Read these off the matrix that follows. Rows and columns are numbered from 0.
1) Report the bottom entry of the column that holds the largest entry.
2) Report the entry at row 0, column 2.
3) Report the entry in row 0 and column 0.
4) Report the entry directly above the smallest entry.
5) Report the entry in the bottom-right corner.
6) Report the entry at row 0, column 1.
7) Report the entry in row 2 and column 0.
8) Report the entry in the bottom-left corner.
[[140 120 130 128 116 136 126 138 130 125]
 [143 116 134 132 121 135 129 137 131 126]
 [117 148 120 118 136 110 124 128 120 124]
 [156 119 138 131 127 129 130 137 134 127]
 [136 140 139 134 157 120 132 122 139 130]
 [140 146 123 112 121 113 130 140 119 123]
 [124 141 141 133 153 112 135 121 127 128]
 [137 154 119 112 136 109 125 134 125 125]
 [152 116 133 129 115 140 126 140 136 126]
 [141 146 122 111 119 117 124 140 124 123]
 [118 140 141 135 153 121 135 120 130 129]
 [147 114 143 137 123 139 132 135 135 127]
 [135 147 135 127 153 103 127 123 132 128]]
1) 153
2) 130
3) 140
4) 139
5) 128
6) 120
7) 117
8) 135

Questions about the array below. Rows and columns are numbered from 0.
1) Report the entry in row 0 and column 2.
2) Report the bottom-left entry.
3) Report the entry directly above 113.
4) Report the entry at row 2, column 1.
5) Report the entry in the top-left corner.
6) Report the entry in row 1 and column 0.
7) Report the largest entry.
8) Report the bottom entry of the column that holds the smallest entry.
[[121, 125, 133, 144, 151, 154, 106, 143, 142, 116],
 [144, 145, 118, 114, 115, 155, 139, 125, 142, 122],
 [133, 113, 128, 139, 133, 138, 120, 137, 131, 135],
 [134, 129, 117, 134, 122, 120, 131, 131, 129, 127],
 [127, 112, 111, 158, 117, 114, 151, 140, 130, 129],
 [134, 116, 132, 127, 119, 108, 115, 125, 107, 126]]
1) 133
2) 134
3) 145
4) 113
5) 121
6) 144
7) 158
8) 115
